Rows are numbered. After the first four, each row is followed by the numbers of the three nearest rows among all rows above it, by straight-line distance, nearest first.
0: [  6  -4  -1  -6   6   7  -8  -4  12  22  -8  21   1   3   4  10  -9 -12
  11  19  -3 -12 -10  -4  -5   6  -7  -8  22 -13   3  -2]
1: [ -8  -9  -7  -1  19  -2  -2   0 -13   2   6 -16 -21  -5 -13   1  -8  20
 -17 -28  -6  -9   1  -2   9   5  -2   8 -11  -4 -26 -12]
2: [  5  -2  25  17  14  -9   6   3 -44   7  -2  10 -14  15  -5   7  -1  -7
   0   1  10 -11  12  -5   1 -19  10  -6 -17  29  -3   2]
3: [ 11   0   1   1  -3  -3 -10   7   8 -25   7   3  -8 -12   9  -2   2  -1
 -11 -13 -28   4  -7  -5   6   6   8  12   5  -9   0 -17]
4: [ 16  -1 -10  16  -6  -9  -6  18  -7 -32  -8  -2 -15 -15  -6   8   9   6
  -8 -36 -41  19   3   6   1   8  10   1   5 -12 -15  -6] => 3 1 0
5: [  2 -14   5  -1  -1   5   4 -17   1  20   3  16   1  15   4  18 -14 -15
   4   3  33  -9  -4  -7  -3  -7   1  -3  11  -1 -19  -3] => 0 2 1
6: [  1 -15  -9   1 -11  14  -7 -19  44 -21   4  -5   1  -7   5 -11  -1   6
   4 -11   5  19  -3  18   8   5   5   5  24 -38   7 -17] => 3 0 4
7: [ 11   1  -2  12  -8  -4  -8  24  -5 -18   9   7 -13 -11   1   4  -2   0
  -1 -11  -7  13 -10   5   3  -1   1  -5   0   1 -17 -17] => 3 4 1
8: [ -5   2  36   8  19  -3   5 -14 -25  11   0  -1  -3  21  -4  10   2  -5
  13  -3  25 -20   1   1  -6 -19  -7   1 -26   4 -15  10] => 2 5 1
9: [  7  -2  -6  18 -17  -3 -13   7  -4   1 -10  20   6 -25 -10   4   4  -9
   8  26 -18   6   3  -4  -5  -1  -7   4  10  -5   3  -3] => 0 7 3
10: [ 13   0   4  19   5  -7   3   5 -23   0   1 -21 -22 -14  -9  19   6   3
  -9 -32  -7   6  19  -3  15  -6   6  12  -1   4 -18 -17] => 1 7 4
11: [-17 -13  -4   4   9   2   2   5   4  20  -2   3  -7 -12   3  -5   4 -14
   7  19   2 -17   5 -17   6   2   4  -2  17   4 -11 -12] => 0 5 9
12: [  8  -3  24  30  20   0 -13   6 -17   1  -1   0 -17  -3  -8   4  -1  -7
  14 -11 -18 -11  11   5  14   3 -16   7   0  -6 -12 -22] => 10 7 1
13: [ 17  12  10   5  -8 -24 -14  14 -49 -15   7 -17  -3 -24  -9   1   7   8
 -37 -47 -15   4 -15  -9  29   0  12  14 -47  -8  -2   2] => 10 1 4
14: [ -6   1  -3  -8  -9   2  -6  -5  16  14 -10  -1  15   7   8   7  -3  -2
  12  16 -17  -7 -13  -7  -8  12  -5  -4   1 -13   7   9] => 0 9 11
15: [  1  -6   5   3   7  -8  -3  -8 -10  -8  12 -10  -9 -11   2   6 -21   4
 -12 -30   6  -3   2  -3   9   0   5  15  -8  -4 -21  -1] => 1 10 7
16: [ -4  -4  -5  -2  19   5  -2 -11  14  11  10 -26 -20  17  -8  34   3  12
   3 -52   3   8  17  13  20  -9  15  10   7  -5 -16 -21] => 10 1 15
17: [  5   4 -17  23  19  -2 -14   0  14 -14   3  -8 -24   4 -16  30  14   5
  10 -50 -28  13   6  20  23  -7  13  16  27 -20 -13 -23] => 16 4 10
18: [ -3   0 -32   4 -14   7   3   6  31  -5   8 -13  -6 -11  -5   1   5   7
  -8  -5  -9  12  -7  11   1  21   6   5  21 -24  -1 -15] => 6 3 7
19: [ 12   2   9  22   4   4 -15   1   0  15   0  14 -11  -6 -13  -1  11 -12
   9   9 -20  -1   1  -5   8   7 -14   2   5 -18  -5 -12] => 12 9 0
20: [  7  -9   4  24   3  -1  -5  12 -14  13   0  11 -29   7 -20   0   2  -5
   8   4  -2  -4   6 -13   2   1 -11   4   8   9 -23  -5] => 19 12 11
21: [ -8   8   7  -1   9   8 -16 -24 -10  13 -19   1   7  12  -7   7  -9 -19
  22   0  -3 -12  12  -3 -12 -12 -14   4 -11  -7  10  -7] => 14 0 8
22: [  8 -14   8  11  12  -3   0   5   5  11  -6   8 -20   9 -18  14  -7 -11
   9 -23  24  -8   4   3  -5   3   0   8  15  12 -15  -1] => 20 5 15
23: [ -1 -13 -20  10  -9  -7 -16   6   8 -13   4  -2 -13  -4  -9 -16 -13   5
   8  -7 -21   8   7   8   3  20   0   8  24 -26 -14 -14] => 18 3 7
24: [  1  -5  -7   4   2   6 -21   1  -2 -14   5 -11  -5  -3  -9  19  -9   8
 -15 -63  -4   8   6   4  13   4  22   9 -14 -16 -17 -13] => 15 1 16
25: [ -5   3  10  -9  14  -9  -7 -14  -2  16  -5 -10 -12   2   5  12   9  12
  -5 -29  -1 -11   4  -7  11 -14   8  -3 -10   9  -4 -10] => 1 15 10
26: [ 15  10  -7  15 -19   5  -7   3  28 -21   5   3  -1 -15   8 -20   2   6
  -4   6 -25   9 -12   0  -7  16  11   4   9 -12   8   6] => 3 18 23
27: [  9  11  18   1   6  -7  15   5 -35   0  -8  -4 -11  -2  -7  20  -1  -4
 -13  -8  -5   3   4   3   4 -22   3   1 -36  10 -11 -10] => 2 10 25
28: [-12 -16   0 -19  -7  14   4 -23  21  14  -5   8  11  11  11   9  -1   1
   7   0  10   8  11  -1 -13   4  -8   8  -1 -13   0  10] => 14 5 0
29: [ -3  -8  -9 -19   1  -9   6 -18  11  14  19 -15   8   6   5  13  -3  16
 -16 -59  14  21  -3   5  10  -1  22  12  -8  -9  -7  -7] => 24 16 15
30: [ 16  -4  -1  10 -20   3 -17   6  15  -6  -2  11   5 -14   6  -6  -5 -10
   9   6 -35  15  -7   8  -7   7   0   0  -2 -21   2   0] => 26 9 3
31: [ 13 -10 -19   1  -9 -14   6  12   7 -16  17  12  -7 -19   5  -8  -4  10
 -22 -19   2   2 -11 -14   8   8   4  10  17  -5  -9 -10] => 3 7 15
32: [ -7  10  17   0   7  -5  -3  19 -14  20  -7   7 -16  18 -13  21   8 -14
   9   5 -19 -18  10  -7  -3 -15  -1  -4   4  25 -15  -5] => 20 2 11
33: [  2   5  -5  11  -8   4 -16  10  -9  10 -11   9  -2   5  -8   5  -3 -14
   8  17 -33   0   3   8   9   4  -4   6  -4  -1   2  -5] => 19 9 30
34: [ -6   0  19   7  15  -5   6 -12 -26   9   2  -5  -3  13  -5   3  -3   6
   1  -8   7 -12  16   6   1 -19  20  15 -21  20  -4   0] => 2 8 27
35: [  3   2   2 -25   7  -2 -13   5  16  15  -9   9   8  16   0  18   6   0
   5 -12  -5  -7  10  -9  -2  -4  -6   2 -12  -1  10  -2] => 14 25 28
36: [  3   3   1   1   2  -7 -16   4 -24   1  -6   3  14 -13  -9   8  10 -14
  -8   0   4  -9   4  -5 -12  -2  -5   6  -6   2  -1  10] => 9 33 21
37: [-12   3   5  -4  11  -4  -6 -10   1   6   2  -4   0  20  -9   4   8   7
  -3 -11  15 -18   3  -3  10  -5  -5  -1   6   4  -7   6] => 25 35 22
38: [ -1   4 -13  -3  -2  -2 -13   6  19  -9  13 -31   8  -2   7   9  -3  22
 -16 -51  -5  17   8  13  12 -10   8  18   9 -30  -1 -14] => 24 29 16
39: [ 14 -12   9   9 -21   4 -10  -7   5   2  -1   4   3  -9   3 -15   1  -4
   9  -7   3   6  -3   5  -1  12 -18   6   5 -20   3  -2] => 30 19 9
40: [ 12 -20 -17  18   4  -8  -4  -2   8   8  18  -7 -26 -20  -7  -1  -7  -3
  -8 -48  35   8  -7 -11   9   8  -3   5  34  -5 -34 -31] => 31 22 15
41: [ -2  -6  27  18   3   3 -12 -12 -11  22  -9  16 -17   6 -16  23 -10 -11
   3   2  12  -9   9  -6   1 -14 -12   3  -5   7  -6  -8] => 20 22 5
42: [-12  -4  14  24   3   1   8   6  -8   7  -6  15 -19  -6  -6   1  -7  -7
   6 -12   2 -14   3  -5   1   0  -9   6  -7   7 -22  -3] => 20 41 22
43: [ 19  10   8  -6   5 -14  11   1 -19 -10   3  -3  -9   0   1  13   3   5
 -11 -15   9   8  -1  -8   9  -9  -9   9 -28   9  -4   3] => 27 15 25
44: [ -8 -10  -3  19  13   2 -26  13   1  12   8   9 -16   4  -6   7   8  -4
  -2 -13  -5 -12  -4  -5  21   1  -3  -1   6  -5  -4 -20] => 19 12 20
45: [ -3   4  10  -9   8  -2   3 -13 -26  -2   9  -6  -8   4  -2  10   8   4
  -8 -14  13   9   2  -9  11  -1  10   2  -7  17  -4 -10] => 43 25 34
46: [ -8  -7 -13  -3  -4   6  -2  -6  19  21   3   5  -6   0   6  -2   2  -2
  -4  10  18 -10   1 -15 -10  15 -11   2  18 -11  -3  -1] => 0 11 28
47: [ 12   7  17  16  -9   2  -9  10 -10  -8   2  17 -14  -9  -4   0  12 -16
   7  -1 -34  15  -9   5   0   1  -9   3  -1  14 -11  -3] => 7 33 19
48: [-12  -9 -17  -6   2  -5  -1   5  23   6   1   4  -4   2  -1  13   2  -4
 -19  -6  14  -6  -1 -17   4   3   1   6  15  -9 -11   1] => 46 37 11
49: [  5   0   1   4  -2   2 -13  -6  -2 -13   3  -3   4  -1  -7  -3   1   4
  -9 -12  10  -3  -1   0  13   1   1   4  -3 -25   7 -18] => 39 3 15
50: [  9   7  22  -1  -2  -7  -8   0 -30  -3 -13   8  -3  -3   0  -2   1  -5
   8  -5 -10  -3   6   3  -1 -12  -2   5 -23   5 -10   1] => 27 36 43
51: [  7   5 -10  23   2 -14  -3  23   1  -9  -1  -3 -26 -10 -12   9  -3   1
  14 -29 -39   4   2  10  21  -5  -1   5   6 -16 -17 -14] => 4 7 17
52: [ 15  -4  13   5 -11   8 -23  -5  -1 -12  -6  -4  -3  -5 -13  -1   2   2
  21 -26 -15   8  -5   4  -5   6 -18   7  -7 -37  13  -1] => 39 49 30
53: [ -5  -7  -4   8  -4   1   8  -4  -6   0   4   1 -17  -2  -9  12  -8   5
  -6 -29  23  -7  11 -13  10   3  -8  12  19 -11 -18 -14] => 15 22 48
54: [  1   2 -38  -4  -3  11  -2  25  16  -8  -3   0  10  -8  -9 -13   8  -1
   7  19 -37   1 -11   0  -6   7  -3   3  12  -8   5   3] => 26 30 18
55: [ 15   3  14  10 -14   4  -3  -3  15  -5  -8  15 -15  -8 -11   1  -6   6
   8  -7  -9   0   5  -2  -5   6 -16   0  10 -15 -12 -16] => 39 19 7
56: [ 20   8  -3   2 -10  -6  -9  33  -1  -1  -1  10   3 -18   1 -16  14  -6
  17  38 -20 -10 -11 -13  -4  15 -12 -11 -13   7  14  20] => 9 54 33
57: [  7   7   0   2   3  10 -16  11  21 -12  -1  -7  -1   7   5   1  -5   9
  19  13 -38   1  -1  -4   2  -4 -16   0   4 -38   9   1] => 30 14 52
58: [  9   5  26  17   7 -19   7   2 -42  23 -10  12  -8  -1 -19  12   6 -12
   2 -10   5  -9   4  -7 -11  -9 -12   8 -12  19 -10  -6] => 2 50 41
59: [ 14  -4   9  30  -8  -7  -8   2 -11  -6  -2  11 -11 -24 -12  -4   9   1
   0  -3 -21  13  -7   0   6  18 -17   5   7   1 -14 -15] => 47 19 7
60: [ -5  -5   7   9   2  -5   1   1  -6  11   4  10 -10   3  -8  13  -1  -9
   5 -14   1 -14  12   4   6  -9  -6   1   4   8 -17  -2] => 42 22 37
61: [ 12  -4 -14   7   2   0 -18  14  18 -17  13   8 -14 -14  -2  -1   2   1
 -11 -29 -15   7   3  -2  10  14   0   5  21  -3  -8 -13] => 3 31 7
62: [ -9  -8  -4   1  14   6  -2  -2  -5   3   7 -17 -12   6  -1  13 -12   7
 -13 -21  -3   0  10  -1  21   0  20   8  -3  -9 -12 -21] => 1 15 25
63: [  6  -9 -19   2  -6 -17   0   6  16  -3  12  -9  -8 -17  -2  -6   2   8
 -26 -42  -3  10  -4  -2  10  20  10   1   9 -24  -5 -15] => 31 61 18
64: [ -4   0   9   1  -1   8  -6 -18   9  13   3   8 -20   6  -2  11  -7   3
  -1 -23  20  -3  11   0   1   3   7   8   6  -6 -11 -32] => 53 62 60
65: [ -3   4 -30 -12   0   2  -1 -16  36 -10  17 -10   7   9   7   0   2  -2
   0 -23   4   8  14  -2   6   2  22 -12  16 -21  -8 -11] => 18 6 48
66: [-13 -24 -15  -9   0   1   5 -19  14   9   7  -9   9   6  12   1 -19   6
 -19 -26  30  -3   9  -7  17  -3   4   0   6 -26 -11  -8] => 48 53 62
67: [-15 -13 -11 -11   7   6  -1 -31  -1  -1  11 -33   3  11  19  -2   9   8
 -18 -10  19  -6  13  -2  -2  -2  16   6   4  -4 -13 -15] => 66 62 37
68: [  7   3   4  15  -4  -5 -18  -6   3 -15  -2  -9  10   5  -5  10  14   1
   8 -23 -41  12  -7  10  10  -4   9  10 -17 -25   8  -4] => 52 3 30
69: [-15  -1  10 -15   7   0   3 -19 -13  15   1   3   8   2   7  -7  -5  -9
  -5   7  19  -4  -4  -4   1  -5  11  -5 -17   1  12  -4] => 45 37 34
70: [ -8   6   1 -14  30   5   0  10 -14  -4  -1 -10 -13  17  -1  14   9  15
  -5 -18  -8   5  10   4  10 -15   2   0  -7  11  -5 -11] => 25 45 62
71: [ -8   6  11  15  20   1 -28  -1 -26  15   2  -7  -9   4 -10   1   8 -15
  -1  -2 -34 -18   3 -17  20 -16   3   7 -26   2 -16 -20] => 12 44 50
72: [-15   1   4  -7  19   7  17 -19  -8  27 -10 -13  20  21  10 -11  -6   0
  -4   6  19 -18   6   1   1   1   3 -15 -20  12   4   2] => 69 37 34
73: [-14 -11  -3 -14   8  -2  -5 -28  32   6  15 -20  -8  14   3  19  -2   7
  -1 -55  29   1  14  -2  10  -4  21   8  14  -6 -10 -13] => 16 29 66
74: [  9   5  -9  -6   4 -12  -2  -4 -11  -3   2   8  -8   3   0  19   4   4
 -11 -49   3   6  10  -4  -2  -4  -1  19 -19  -3 -18   1] => 15 43 24
75: [  4   6   8   3   4  -1 -19   6  -3 -16 -11  -3  -7  -6  -8  -7  -3   1
   8 -10 -39   3  -4  12   6   0  -4  -1 -15 -25  -2  -1] => 68 52 30
76: [ 12  -3  17   9  -4   8  -3 -11   1 -22  -2  10  -2   4  -4   0   7  -1
   4 -27  -6  18   2   8   2  10 -10   1  -9 -13  -7   3] => 52 39 55
77: [ -7 -14 -36   2   1  -3   0   1  23   5   8 -11  -2  -9  -9  11   4  14
  -8 -17  -3   7  -3  -5  13   0   7  -9  18 -16  -2   0] => 18 48 63
78: [ 10   8 -12   6   4  -2 -12  16  21   3   5  -7 -14   3  -3  18   5   3
 -10 -33 -47  15  -7   2  10   9   5  -1   2 -18 -13  -4] => 51 4 61
79: [  1  -9   5   1   5  -1   5 -18  -6  -3   8 -22  -7   1   9  -9 -10   3
 -20 -34  15   8   3  11  11  -8  13   7  -2  -3 -23 -22] => 15 62 67
80: [  1 -10  10  22 -12   5 -19  -1  11   6   0  15 -13  -8 -13  10   0 -14
  19   3  -7  -5  -1 -13   0   7 -17   8   6 -17  -4 -21] => 19 55 39
81: [-12 -35  -1  -8 -10   8  -2 -44  19  20  13 -14   6  11   8  -4  -2  -4
  -3 -14  46 -15   6  -1  10  -1  -1   2  16 -27  -8 -11] => 66 67 5
82: [ -2   0  14  21  13  -5   4   2 -14   1   5 -10 -20   1 -10   2  -2   0
  -7 -24   4  -2  12   1  15  -2  12   4  -6   3 -17 -13] => 10 62 15
83: [  0   6  19   2   9  -9 -12  -7  -4 -17   6 -17 -11   5  -3  17  -3  12
 -23 -47   5   8  -6   4  15   2  18  26 -20 -15 -10  -6] => 24 15 74
84: [-17 -26 -17   5   1   7  -4 -24  19  13  12  -9  -6   1  -5   3  -4  -2
  -8  -8  45  -7   4 -12   3   8   8   3  22 -19  -9 -20] => 81 66 46
85: [ 12   5 -22  28 -17   7 -23  11  10 -11   4   8   5 -21  -1 -27   0  -8
  14  15 -38   1  -3  -7  -1  10  -3   8  13 -29  11  -2] => 30 26 54
86: [ -4  11  15  -4  21   2   1 -12 -12 -10  10 -14 -12  23  -2  11 -11  17
   3 -20  -3   1  25  24  20  -8  12  -1 -13  -8 -10  -6] => 70 62 82
87: [ -7  -9 -10  17   2  14 -17 -10  22 -11   6  -2  -3 -16   3   1 -15  -1
  11 -20 -31   8 -10  10   2  -4  13   0  15 -30  -9  -8] => 23 30 3
88: [  3   2   7   7  -6  -1 -11  21  -5   5  -6  12   4  -2 -11  12  17  -5
  25  26 -37  -3  -3 -11  -3  18 -17   5   3  -1   5  14] => 33 9 56
89: [-20 -18 -15  -8   6  -3  -3   1   5  14  -2   2   2   8  -6   6   4 -11
   6  12  10 -12  -2 -12 -18   3  10   0   7  -7  -2 -13] => 11 46 48
90: [ -6   3  21  -9   2 -11  -1  -9 -23  14  -7  -4  10   7   4   5 -10  -6
  -6  10  29  -3   5  -2 -11  -6  -4  -1 -23  12   5   8] => 69 8 72
91: [  5  -6 -17   5  -4 -11 -15   1   3   2  17   1 -13  -3  -9  10  -1   2
 -13 -15  -5  -3  -6  -6  12  11  11  -1   7 -13  -9  -1] => 77 61 48
92: [ -5  -7  17  -5  14   8   2 -21  -1  22   4  -9  -1  18  -7  -5 -12  -1
  12   0   4 -16   3 -12   4 -24  -1  10 -13 -16  10 -10] => 21 69 37
93: [  0  -6  -1 -10   2   9  -5  -5   1  25  -3  -3   7   4 -14   5   2   2
  -4 -15   5 -18  -3 -17   1   1   4   4  12 -12   0 -12] => 37 89 48
94: [-22 -16 -29   5  14   5   1 -10   5  11  18 -25  -5  10   2   4  -8  10
 -10 -10  -3   7   2 -16  16  -8   6  -3   5 -11 -10  -5] => 77 62 66
95: [  2  -3   2   5 -15   3 -10  16  12  -6   2   3   0   1  -2   2  -9   5
   9  -2  -6   0 -17  -1  -9   7  -9   0  13 -22   8  -8] => 39 55 30
96: [  0 -13  -9   9   3  -2  -3   1  21  -2  21   1 -15   2 -17  23  -1   5
 -10 -39   2  -5  11 -13  22   5   3  -3  26 -16 -22 -24] => 53 91 61
97: [-16   7  -8  -4   9 -13  -5   9   5  18  -9  -5  -3   5   3   8   2 -11
 -24   0   5  -9  19 -18   4   7  -8   3  18   1 -12 -11] => 48 11 46
98: [ 16   4 -17   9   2   8 -24   4   2  -2   1   4 -11  -6  -7   7  -1  -1
   0 -26 -15  10   4  -6   6  -4   6  12  -4  -5 -13 -13] => 61 91 7
99: [  7  -4 -23   4  -9  -6   5  11  24 -13  13   0   2 -19  15 -20  -6  11
 -19 -24   9  16 -13  -6   8  15  23   1  21 -23  -6   1] => 31 63 18
100: [ -3  -7  16  13   4   4  -6 -34  -4   4  10   3 -12  -7  -6  10  -1   2
   2 -16  17   6   9  -9  -7  -7   0   1   1   2  -9   0] => 64 60 45
101: [  4  -6 -25   0 -13  -1  -3   5   7  -7  10  -7  -5 -14  -3  -1  -1   5
  -3 -33 -11  17   3  -2  11   7  11  13  12 -23  -9 -13] => 63 61 91
102: [ -9   4  -6  -1   5   8 -12  15   2   1 -12  12  -4   2   7   9   9   7
   5   4 -21  -9  -3   3  10  -1  -3   0  -3  -3  11  10] => 33 14 35
103: [ -2  -4 -30 -12  -5   1   6   1   3  15   3   1  -5  -4  10  11   7   6
 -31 -24  26   0 -13 -19   6   2   8  -2   9   3 -22   7] => 48 91 77
104: [  8  13  25 -10   3   3  -8  10 -24  -1 -12   1   5  13  17  22  15   4
  -1 -20  -4   8  -2  -7   5 -17  -2   5 -25  11 -10  16] => 50 43 27
